Below is a small trained network, with its code and all its weights. Each question gives an input and a target symbol and asks what happens when units are switched off, that is, made to give their printed mean instead of their output.

import numpy as np


def w(rows, s, z=0):
    codes = np.array(rows[::2]) - 128.0
    scale = np.full(codes.shape[1], s)
    scale[-1] = z or s
    return codes * scale


def norm(h):
    return h / np.sqrt((h * h).mean(-1, keepdims=True) + 1e-5)


def softmax(a):
    e = np.exp(a - a.max(-1, keepdims=True))
    return e / e.sum(-1, keepdims=True)


def log_softmax(a):
    a = a - a.max(-1, keepdims=True)
    return a - np.log(np.exp(a).sum(-1, keepdims=True))


def net(x, mask):
    ids = ['ΓΘΦαβεζηλμξπτψω'.index(c) for c in x.split()]
    T = len(ids)
    res = E[ids] + P[:T]
    u = 0
    for l in range(2):
        r = norm(res)
        for j in range(3):
            rows = slice(3 * j, 3 * j + 3)
            q, k, v = (r @ M[l][rows].T for M in (Q, K, V))
            z = softmax(np.where(np.tri(T) > 0, q @ k.T / 3**0.5, -1e9)) @ v
            o = O[l][rows]
            res = res + np.where(mask[u + j], z, o[:, -1]) @ o[:, :-1]
        u += 3
    return log_softmax(norm(res)[-1] @ U[:, :-1].T + U[:, -1])


Q, K, V, O = {}, {}, {}, {}
E = w([
[166,147,86,114,100,159,121,145],'Γ',
[150,122,173,174,132,143,150,192],'Θ',
[152,147,86,182,127,143,158,108],'Φ',
[150,149,145,140,73,117,116,156],'α',
[135,118,93,90,89,107,196,155],'β',
[117,131,149,117,80,119,128,183],'ε',
[115,94,131,156,195,97,147,193],'ζ',
[107,148,138,85,76,143,151,174],'η',
[154,22,151,79,87,122,125,125],'λ',
[180,74,112,106,155,156,75,166],'μ',
[196,122,169,201,88,79,56,62],'ξ',
[126,134,121,133,4,123,131,150],'π',
[101,156,114,126,102,47,104,124],'τ',
[102,101,69,149,141,137,85,135],'ψ',
[166,190,135,37,143,75,149,148],'ω',
],0.02)
P = w([
[191,68,75,230,65,54,254,159],'0',
[179,110,42,211,81,84,209,185],'1',
[153,122,29,212,86,72,174,206],'2',
[148,120,48,189,88,100,139,202],'3',
[130,123,74,185,96,118,117,186],'4',
[120,127,86,164,105,125,90,198],'5',
[106,132,100,164,115,139,74,177],'6',
[104,147,104,154,123,146,58,162],'7',
[81,156,131,135,133,151,41,169],'8',
[70,153,145,131,162,179,51,132],'9',
[71,171,140,119,144,204,27,152],'10',
[61,147,143,133,145,185,63,154],'11',
],0.0061)
Q[0] = w([
[183,116,120,148,159,117,145,76],'0.h1',
[136,169,79,156,170,108,122,188],'0.h1',
[78,199,50,129,133,101,100,154],'0.h1',
[110,90,145,100,96,173,146,125],'0.h2',
[68,172,64,64,121,90,89,165],'0.h2',
[102,151,69,105,11,111,121,177],'0.h2',
[47,198,52,138,137,98,162,82],'0.h3',
[127,154,33,177,113,123,123,101],'0.h3',
[135,158,180,134,55,111,128,98],'0.h3',
],0.012)
K[0] = w([
[179,156,116,183,34,80,215,191],'0.h1',
[5,171,143,120,237,117,133,213],'0.h1',
[37,251,139,38,174,94,79,153],'0.h1',
[182,177,169,199,107,111,97,132],'0.h2',
[105,127,126,64,177,161,37,24],'0.h2',
[21,212,177,98,206,172,59,108],'0.h2',
[96,220,162,91,48,78,150,2],'0.h3',
[44,211,170,60,132,133,98,101],'0.h3',
[110,150,119,100,204,23,173,92],'0.h3',
],0.0083)
V[0] = w([
[101,27,137,213,38,79,126,144],'0.h1',
[190,51,161,76,102,87,98,121],'0.h1',
[3,141,49,74,173,108,226,216],'0.h1',
[124,65,87,197,126,122,126,159],'0.h2',
[147,136,61,102,180,128,75,140],'0.h2',
[214,163,181,81,159,1,123,98],'0.h2',
[212,94,97,157,148,161,55,123],'0.h3',
[67,127,130,169,44,200,193,100],'0.h3',
[178,101,82,123,148,131,194,57],'0.h3',
],0.0067)
O[0] = w([
[100,123,81,199,88,203,168,158,254],'0.h1',
[189,84,161,39,72,119,147,241,128],'0.h1',
[52,153,208,64,188,181,190,128,233],'0.h1',
[92,49,87,151,160,150,173,124,214],'0.h2',
[100,105,90,175,211,92,99,105,109],'0.h2',
[178,216,2,76,162,55,114,168,96],'0.h2',
[131,170,139,150,185,179,126,138,135],'0.h3',
[121,68,211,118,85,108,183,90,125],'0.h3',
[165,97,79,101,147,101,166,37,71],'0.h3',
],0.007,0.0064)
Q[1] = w([
[79,231,117,139,80,133,146,176],'1.h1',
[80,226,123,166,145,116,161,137],'1.h1',
[219,99,141,114,174,30,80,106],'1.h1',
[87,140,154,145,85,150,162,183],'1.h2',
[110,152,92,146,70,138,102,56],'1.h2',
[105,134,170,97,153,58,175,2],'1.h2',
[158,146,22,113,124,53,55,84],'1.h3',
[143,97,129,185,141,92,74,78],'1.h3',
[251,74,210,70,235,29,68,43],'1.h3',
],0.0089)
K[1] = w([
[85,181,178,119,175,96,46,85],'1.h1',
[57,189,173,86,205,86,94,109],'1.h1',
[149,147,97,136,141,86,254,161],'1.h1',
[104,82,129,143,197,204,64,221],'1.h2',
[61,95,79,87,150,63,87,78],'1.h2',
[136,75,62,138,78,68,174,57],'1.h2',
[131,184,148,146,161,67,185,80],'1.h3',
[124,183,134,130,89,96,196,146],'1.h3',
[177,96,72,154,183,132,240,145],'1.h3',
],0.0087)
V[1] = w([
[51,140,165,144,113,2,143,146],'1.h1',
[220,96,190,99,133,140,247,182],'1.h1',
[113,51,100,53,219,194,103,178],'1.h1',
[98,66,149,146,122,134,59,84],'1.h2',
[192,36,123,150,103,104,182,114],'1.h2',
[150,4,17,97,113,77,138,80],'1.h2',
[36,189,187,40,208,179,162,145],'1.h3',
[147,91,153,183,175,89,140,53],'1.h3',
[93,201,163,156,155,99,190,98],'1.h3',
],0.0063)
O[1] = w([
[2,123,18,184,182,90,16,86,163],'1.h1',
[178,186,190,35,205,54,66,139,170],'1.h1',
[128,12,135,32,123,88,144,151,146],'1.h1',
[107,29,111,124,104,194,122,159,78],'1.h2',
[119,132,89,122,178,153,37,32,161],'1.h2',
[44,114,99,85,137,174,4,95,2],'1.h2',
[175,138,95,80,133,158,104,47,139],'1.h3',
[185,144,105,173,216,75,182,117,20],'1.h3',
[81,206,134,142,178,120,148,12,107],'1.h3',
],0.0064,0.0057)
U = w([
[106,97,156,134,76,123,144,137,18],'Γ',
[196,158,163,204,171,100,201,173,69],'Θ',
[169,127,129,155,159,164,147,42,174],'Φ',
[121,104,139,103,110,159,119,127,83],'α',
[153,182,151,90,193,116,68,112,254],'β',
[91,169,220,79,88,180,151,47,124],'ε',
[66,95,158,112,225,130,152,141,121],'ζ',
[171,142,154,143,163,203,115,100,132],'η',
[159,11,116,95,85,94,111,153,112],'λ',
[182,98,88,108,191,236,44,146,125],'μ',
[180,114,165,199,103,112,50,79,166],'ξ',
[64,145,48,143,41,151,109,98,166],'π',
[57,2,134,176,134,199,95,79,76],'τ',
[139,104,100,108,130,128,216,83,109],'ψ',
[115,114,114,101,148,172,170,106,80],'ω',
],0.0082,0.0042)

Each question gives the input, a string of symbols that net reads in full, and the target symbol t.
The units are the heads (3 rows each of Q, K, V and O). Each row of codes is followed by its name. A weight is (code - 128) times the scale printed after its matrix; where a second scale follows, it is the last column's (O and U).
mask holds one flag per head, layer by layer. A switched-off head (its flag False) gives its mean, the last column of its rows in O, instead of its output. The means were averaged over made-up inputs and are rounded, as every weight is.
A unit's drop is (log p(t) with every unit on - log p(t) with that unit switched off) / (log p(t) with every unit on - log p(t) with every unit switched off).
The circuit of an input: a set's keep is (log p(t) with only the set's units on - log p(t) with every unit switched off) / (log p(t) with every unit on - log p(t) with every unit switched off). Starting from all 6 units, units are removed one at a time, each time the one whose removal leaves the highest keep (on an exact tie, the one counted first), for as long as the keep stays at least 0.8.
circuit, biggest first: the units of the circuit, biggest drop first
which heads matter: for each layer, one digit per head in row order, 1 if its drop is at least 0.15 and else 0, layers parted by /
drop of u: that unit's drop, to one decimal
input ψ Θ ζ μ Θ η Θ ε μ λ β, target λ: which heads matter => 100 / 000
input ω π Θ Γ η β, target ε: which heads matter => 110 / 001
input Γ Φ ζ Γ τ α π η Θ ψ π, target τ: circuit, biggest first => 0.h2
input η β ξ Θ η, target Θ: circuit, biggest first => 1.h3, 1.h2
input λ η τ ε, target π: circuit, biggest first => 1.h1, 0.h2
input ε μ τ Θ ζ ω Θ λ Θ τ Γ, target π: which heads matter => 000 / 100
input Γ τ ω α Γ, target β: circuit, biggest first => 0.h1, 0.h2
input η η α Φ Φ η Θ Γ, target ε: circuit, biggest first => 0.h1, 0.h3
input Θ ζ Γ ζ Θ ψ Θ Θ ζ η Φ, target ε: which heads matter => 101 / 001
input Θ ψ β, target τ: which heads matter => 010 / 010
input μ τ Θ ψ ψ τ Θ Γ τ α, target π: which heads matter => 000 / 100
input Θ β λ η ε τ η, target π: which heads matter => 010 / 100
input ζ ω ε Θ τ π η η α, target ε: circuit, biggest first => 0.h1, 1.h3
input η ψ η, target τ: circuit, biggest first => 0.h2, 1.h2
input ζ Θ Γ Φ λ Φ η ε β, target ε: which heads matter => 010 / 000
input ε ε α ξ η, target Θ: circuit, biggest first => 1.h3
input Θ ζ α ψ τ ζ ψ Θ ε ψ η τ, target τ: which heads matter => 010 / 000
input Θ τ η, target π: drop of 1.h1 => 0.4
input τ ω τ α η ψ α, target τ: drop of 0.h2 => 0.5
input β α τ Φ ψ Θ Θ ζ Θ Θ ξ ζ, target Θ: circuit, biggest first => 1.h2
input λ ζ η α, target ε: drop of 0.h3 => 0.1
